Below is a small trained network, with its code and all its weights. Each question gives an input and a target symbol and asks what happens when units are switched off, that is, made to give their printed mean instead of their output.

import numpy as np


def w(rows, s, z=0):
    codes = np.array(rows[::2]) - 128.0
    scale = np.full(codes.shape[1], s)
    scale[-1] = z or s
    return codes * scale


def norm(h):
    return h / np.sqrt((h * h).mean(-1, keepdims=True) + 1e-5)


def f(y):
    return np.maximum(y, 0)


def softmax(a):
    e = np.exp(a - a.max(-1, keepdims=True))
    return e / e.sum(-1, keepdims=True)


def log_softmax(a):
    a = a - a.max(-1, keepdims=True)
    return a - np.log(np.exp(a).sum(-1, keepdims=True))


def net(x, mask):
    ids = ['ΓΘΠΨΩαβεζηλξτ'.index(c) for c in x.split()]
    T = len(ids)
    res = E[ids] + P[:T]
    r = norm(res)
    for j in range(3):
        rows = slice(2 * j, 2 * j + 2)
        q, k, v = (r @ M[0][rows].T for M in (Q, K, V))
        z = softmax(np.where(np.tri(T) > 0, q @ k.T / 2**0.5, -1e9)) @ v
        o = O[0][rows]
        res = res + np.where(mask[j], z, o[:, -1]) @ o[:, :-1]
    y = f(norm(res) @ A[0][:, :-1].T + A[0][:, -1])
    res = res + np.where(mask[3:15], y, B[0][:, -1]) @ B[0][:, :-1]
    return log_softmax(norm(res)[-1] @ U[:, :-1].T + U[:, -1])


Q, K, V, O, A, B = {}, {}, {}, {}, {}, {}
E = w([
[108,91,139],'Γ',
[184,134,12],'Θ',
[115,92,154],'Π',
[114,103,131],'Ψ',
[116,101,139],'Ω',
[197,97,122],'α',
[117,116,113],'β',
[113,108,119],'ε',
[33,140,142],'ζ',
[185,6,181],'η',
[113,92,149],'λ',
[186,87,193],'ξ',
[107,88,143],'τ',
],0.011)
P = w([
[156,252,82],'0',
[45,90,95],'1',
[47,96,101],'2',
[50,86,121],'3',
[50,79,136],'4',
[53,68,156],'5',
[51,62,158],'6',
[53,53,180],'7',
[51,51,180],'8',
[53,48,188],'9',
[51,43,190],'10',
[49,42,189],'11',
[49,38,192],'12',
],0.004)
Q[0] = w([
[51,118,186],'h1',
[1,132,142],'h1',
[134,173,180],'h2',
[231,106,123],'h2',
[152,38,48],'h3',
[222,60,189],'h3',
],0.019)
K[0] = w([
[186,193,149],'h1',
[151,251,139],'h1',
[119,91,198],'h2',
[108,36,92],'h2',
[124,7,130],'h3',
[246,51,198],'h3',
],0.019)
V[0] = w([
[196,2,85],'h1',
[236,221,227],'h1',
[172,111,137],'h2',
[105,40,196],'h2',
[98,233,109],'h3',
[199,155,159],'h3',
],0.0054)
O[0] = w([
[73,154,109,90],'h1',
[73,25,1,138],'h1',
[140,116,99,112],'h2',
[148,206,21,125],'h2',
[94,62,154,2],'h3',
[110,125,80,103],'h3',
],0.006,0.0046)
A[0] = w([
[128,174,69,195],'n1',
[65,215,177,132],'n2',
[93,99,159,151],'n3',
[136,134,158,6],'n4',
[45,193,189,253],'n5',
[240,122,111,183],'n6',
[144,161,169,33],'n7',
[102,76,78,172],'n8',
[28,125,128,174],'n9',
[170,102,180,88],'n10',
[5,150,171,132],'n11',
[91,178,112,130],'n12',
],0.012,0.0026)
B[0] = w([
[63,163,84,169],'n1',
[74,1,146,174],'n2',
[153,147,169,236],'n3',
[86,149,146,140],'n4',
[35,255,79,212],'n5',
[157,155,23,255],'n6',
[60,121,165,166],'n7',
[36,158,167,252],'n8',
[218,55,134,231],'n9',
[179,99,164,243],'n10',
[197,167,10,221],'n11',
[57,172,103,144],'n12',
],0.016,0.0047)
U = w([
[68,209,183,86],'Γ',
[176,181,23,137],'Θ',
[39,59,170,109],'Π',
[209,110,161,102],'Ψ',
[185,40,198,159],'Ω',
[165,11,64,132],'α',
[212,162,132,81],'β',
[206,191,129,86],'ε',
[134,215,191,78],'ζ',
[65,186,10,255],'η',
[86,59,212,87],'λ',
[24,46,87,64],'ξ',
[43,185,159,54],'τ',
],0.014,0.0029)

Each question gives the input, a string of symbols that net reads in full, and the target symbol t.
The units are the heads (2 rows each of Q, K, V and O) and the neurons (one row each of A and B). Each row of codes is followed by its name. A weight is (code - 128) times the scale printed after its matrix; where a second scale follows, it is the last column's (O, A, B and U).
mask holds one flag per unit, heads first, then neurons. A switched-off unit (its flag False) gives its mean, the last column of its rows in O or B, instead of its output. The means were averaged over made-up inputs and are rounded, as every weight is.
A unit's drop is (log p(t) with every unit on - log p(t) with that unit switched off) / (log p(t) with every unit on - log p(t) with every unit switched off).
The circuit of an input: a set's keep is (log p(t) with only the set's units on - log p(t) with every unit switched off) / (log p(t) with every unit on - log p(t) with every unit switched off). Starting from the 12 units with the biggest drops (on a tie, the unit counted first), units are removed one at a time, each time the one whose removal leaves the highest keep (on an exact tie, the one counted first), for as long as the keep stays at least 0.8.
units of the circuit, in order: the units of the circuit, biggest drop first
most important unit: the unit with the biggest drop
top k neurons: the k neurons with the biggest drops, biggest first
heads that matter: for each layer, one digit per head in row order, 1 if its drop is at least 0.15 and else 0, layers parted by /
input Θ Θ Ψ, target Θ: most important unit -> n11
input Ω Ω Θ ξ τ, target Ω: heads that matter -> 110
input Ω ξ Π, target Ω: heads that matter -> 110
input ζ β α Θ Ω Ω ξ ξ β Ω η Γ, target ζ: heads that matter -> 100
input ζ Ψ ζ η Π α ξ λ ε ε ξ Ω, target ζ: units of the circuit, in order -> h1, n9, n10
input Ω ε ε ε ε η η ξ, target η: units of the circuit, in order -> h2, n6, h1, n7
input Γ η α Ω β τ ζ Π ε η Γ ε, target Γ: heads that matter -> 100
input Γ Ω Ψ Ψ ζ Ψ, target Γ: heads that matter -> 100
input ζ Ω Γ τ τ, target ζ: heads that matter -> 100
input ξ τ Π Γ, target ξ: units of the circuit, in order -> h1, n8, n9
input α Π ζ Π η τ η α α τ β Ω, target α: heads that matter -> 100
input Π η η, target η: heads that matter -> 010
input α α τ ε ξ ξ Γ Π η η τ Ψ ε, target α: top 3 neurons -> n9, n5, n11
input α β λ, target α: top 3 neurons -> n9, n11, n5
input ζ ζ Θ Ψ Π Θ η ζ ζ Ψ Ω η β, target ζ: most important unit -> h1
input Γ η Ψ α β Π, target Γ: top 2 neurons -> n5, n9
input Γ Π η ζ ε τ Ψ Γ Γ λ η Γ τ, target Γ: top 2 neurons -> n5, n9
input η α ξ, target η: heads that matter -> 111
input Ω Ω ζ Θ τ η Ψ ζ, target Θ: top 3 neurons -> n11, n9, n5
input Π η Ω, target Π: heads that matter -> 100
input ε ε τ Ω η β α τ ε, target ε: heads that matter -> 000
input ξ τ λ η ε ε η Γ Ψ β, target ξ: top neuron -> n8
input Θ λ η Π η λ Ψ ε ξ η τ, target Θ: top 3 neurons -> n11, n5, n9
input α η Θ Θ ξ Ω Π, target α: top 3 neurons -> n9, n11, n5
input ζ λ ζ β η ζ, target Θ: top 4 neurons -> n11, n5, n9, n8
input ξ ε ζ Θ Θ Γ α Γ Π Θ Θ ε, target ξ: top 3 neurons -> n8, n10, n6
input ζ ξ Γ β Γ ξ λ Γ β ε, target ζ: top 2 neurons -> n9, n5
